Below are the code and all the weights of a small trained network. Each question names an input and a class and asks about switching units off, where a switched-off unit gives its printed mean instead of its output.

import numpy as np


def w(rows, s, z=0):
    codes = np.array(rows[::2]) - 128.0
    scale = np.full(codes.shape[1], s)
    scale[-1] = z or s
    return codes * scale


def norm(h):
    return h / np.sqrt((h * h).mean(-1, keepdims=True) + 1e-5)


def f(y):
    return np.maximum(y, 0)


def log_softmax(a):
    a = a - a.max(-1, keepdims=True)
    return a - np.log(np.exp(a).sum(-1, keepdims=True))


def net(x, mask):
    res = np.array(x, float).reshape(1, 7) / 4 @ E
    u = 0
    for l in range(3):
        y = f(norm(res) @ A[l][:, :-1].T + A[l][:, -1])
        res = res + np.where(mask[u : u + 6], y, B[l][:, -1]) @ B[l][:, :-1]
        u += 6
    return log_softmax(norm(res)[-1] @ U[:, :-1].T + U[:, -1])


A, B = {}, {}
E = w([
[116,121,138,136,27,132],'x0',
[76,117,165,247,164,50],'x1',
[121,139,121,121,127,120],'x2',
[124,130,126,126,126,126],'x3',
[183,108,75,144,117,57],'x4',
[157,120,199,98,145,92],'x5',
[169,189,146,163,117,152],'x6',
],0.014)
A[0] = w([
[234,251,167,153,116,105,13],'0.n1',
[133,128,174,127,157,60,129],'0.n2',
[248,106,49,159,108,35,1],'0.n3',
[153,99,195,147,14,146,110],'0.n4',
[193,238,167,185,121,182,38],'0.n5',
[107,126,141,167,97,104,74],'0.n6',
],0.012,0.0066)
B[0] = w([
[74,83,19,179,135,212,211],'0.n1',
[178,126,95,148,123,161,224],'0.n2',
[4,194,231,75,145,222,253],'0.n3',
[94,181,72,95,106,57,244],'0.n4',
[49,43,80,103,145,160,230],'0.n5',
[175,139,125,124,96,138,168],'0.n6',
],0.013,0.0051)
A[1] = w([
[186,55,196,122,141,130,97],'1.n1',
[118,124,137,179,156,97,184],'1.n2',
[104,65,130,80,135,86,57],'1.n3',
[99,65,127,92,126,97,2],'1.n4',
[254,126,162,131,170,133,33],'1.n5',
[130,102,123,164,153,177,98],'1.n6',
],0.015,0.0065)
B[1] = w([
[104,162,68,162,90,189,161],'1.n1',
[180,118,140,79,78,216,253],'1.n2',
[48,72,67,181,104,247,173],'1.n3',
[107,109,85,153,134,163,147],'1.n4',
[109,216,81,139,114,112,151],'1.n5',
[97,150,95,100,78,75,233],'1.n6',
],0.013,0.0046)
A[2] = w([
[85,120,188,208,152,97,142],'2.n1',
[156,127,92,123,246,162,164],'2.n2',
[201,139,88,85,139,130,15],'2.n3',
[201,100,120,67,115,138,4],'2.n4',
[92,174,90,69,89,185,189],'2.n5',
[108,108,139,253,151,85,119],'2.n6',
],0.015,0.0041)
B[2] = w([
[208,149,201,19,204,141,139],'2.n1',
[101,173,118,129,7,63,168],'2.n2',
[170,62,158,157,95,157,136],'2.n3',
[194,99,139,155,133,159,135],'2.n4',
[165,111,177,180,198,73,250],'2.n5',
[222,119,97,78,125,210,138],'2.n6',
],0.012,0.021)
U = w([
[248,103,132,80,121,196,51],'0',
[30,166,221,111,161,148,66],'1',
[43,84,34,122,106,194,80],'2',
[142,118,113,202,153,76,209],'3',
[133,113,131,170,142,78,253],'4',
[119,128,139,168,134,95,230],'5',
[103,180,107,112,42,42,5],'6',
],0.012,0.0035)

Each question gives the input, the list of numbers given to net, and the class t.
The units are the neurons (one row each of A and B). Each row of codes is followed by its name. A weight is (code - 128) times the scale printed after its matrix; where a second scale follows, it is the last column's (A, B and U).
mask holds one flag per neuron, layer by layer. A switched-off neuron (its flag False) gives its mean, the last column of its row in B, instead of its output. The means were averaged over made-up inputs and are rounded, as every weight is.
A unit's drop is (log p(t) with every unit on - log p(t) with that unit switched off) / (log p(t) with every unit on - log p(t) with every unit switched off).
The circuit of an input: a set's keep is (log p(t) with only the set's units on - log p(t) with every unit switched off) / (log p(t) with every unit on - log p(t) with every unit switched off). Starting from the 12 units with the biggest drops (on a tie, the unit counted first), units are removed one at a time, each time the one whose removal leaves the highest keep (on an exact tie, the one counted first), for as long as the keep stays at least 0.8.
units of the circuit, in order: the units of the circuit, biggest drop first
top k neurons: the k neurons with the biggest drops, biggest first
k most important neurons of layer l: the k neurons of layer l with the biggest drops, biggest first
input [-5,-3,-3,1,-6,-7,-1], class 3: top 2 neurons -> (0.n3, 2.n5)
input [5,7,-8,1,2,6,8], class 2: 4 most important neurons of layer 0 -> (0.n1, 0.n5, 0.n2, 0.n3)
input [7,-3,-5,-5,3,-6,-3], class 6: 2 most important neurons of layer 0 -> (0.n4, 0.n5)
input [5,-6,-8,6,8,3,3], class 1: top 2 neurons -> (0.n3, 2.n2)
input [3,7,-2,-4,-3,-5,6], class 0: units of the circuit, in order -> (2.n6, 2.n1)
input [-4,-5,2,1,0,8,-1], class 3: top neuron -> (1.n5)
input [-6,1,-5,2,-5,7,2], class 3: top 2 neurons -> (0.n3, 1.n1)
input [4,7,6,0,1,-7,8], class 2: units of the circuit, in order -> (2.n5, 2.n6)
input [6,-8,5,-8,4,-7,-7], class 0: units of the circuit, in order -> (0.n5, 2.n2, 2.n5)
input [-8,-7,-4,2,8,-1,2], class 1: top 2 neurons -> (0.n3, 1.n2)
input [-7,2,-4,1,5,5,6], class 6: top 3 neurons -> (2.n2, 1.n3, 0.n2)
input [4,8,-8,-3,-7,-2,5], class 0: top 3 neurons -> (2.n6, 0.n3, 2.n1)
input [4,-2,2,5,2,8,-4], class 3: top 3 neurons -> (0.n5, 1.n3, 2.n2)
input [-2,2,4,-6,0,-7,8], class 2: top 2 neurons -> (0.n5, 0.n1)
input [-5,3,-2,-1,8,-4,2], class 1: most important neuron of layer 0 -> (0.n3)
input [6,4,-4,6,1,-2,-8], class 2: units of the circuit, in order -> (2.n5, 1.n3)
input [-8,5,5,-2,6,-3,-1], class 6: units of the circuit, in order -> (2.n2, 2.n5)
input [7,4,-3,1,2,-5,-3], class 6: units of the circuit, in order -> (0.n4, 0.n1)
input [-2,-5,7,8,-6,-7,-2], class 5: top 2 neurons -> (2.n5, 0.n3)
input [-8,6,-2,-2,-1,-6,3], class 6: top 2 neurons -> (2.n2, 1.n2)
input [7,-4,5,3,-2,5,8], class 2: top 3 neurons -> (0.n1, 0.n5, 2.n2)
input [-5,0,8,-8,-4,-2,3], class 4: top 2 neurons -> (0.n3, 1.n6)
input [-1,-4,0,-3,8,-5,6], class 1: most important neuron of layer 2 -> (2.n5)
input [7,-4,-6,7,4,-3,7], class 2: top 3 neurons -> (0.n1, 0.n5, 2.n2)
input [-2,3,-3,-6,-5,8,6], class 3: top 2 neurons -> (0.n3, 1.n6)
input [3,-3,-2,-1,3,-5,3], class 3: 3 most important neurons of layer 2 -> (2.n5, 2.n2, 2.n1)
input [-4,-1,4,3,-1,4,-8], class 2: units of the circuit, in order -> (1.n3)
input [-2,-6,-8,-8,7,6,-8], class 2: 2 most important neurons of layer 1 -> (1.n3, 1.n1)
input [8,-8,-5,4,-5,-8,-4], class 0: 3 most important neurons of layer 2 -> (2.n2, 2.n5, 2.n4)
input [3,8,-3,2,-4,0,8], class 0: 2 most important neurons of layer 2 -> (2.n6, 2.n1)
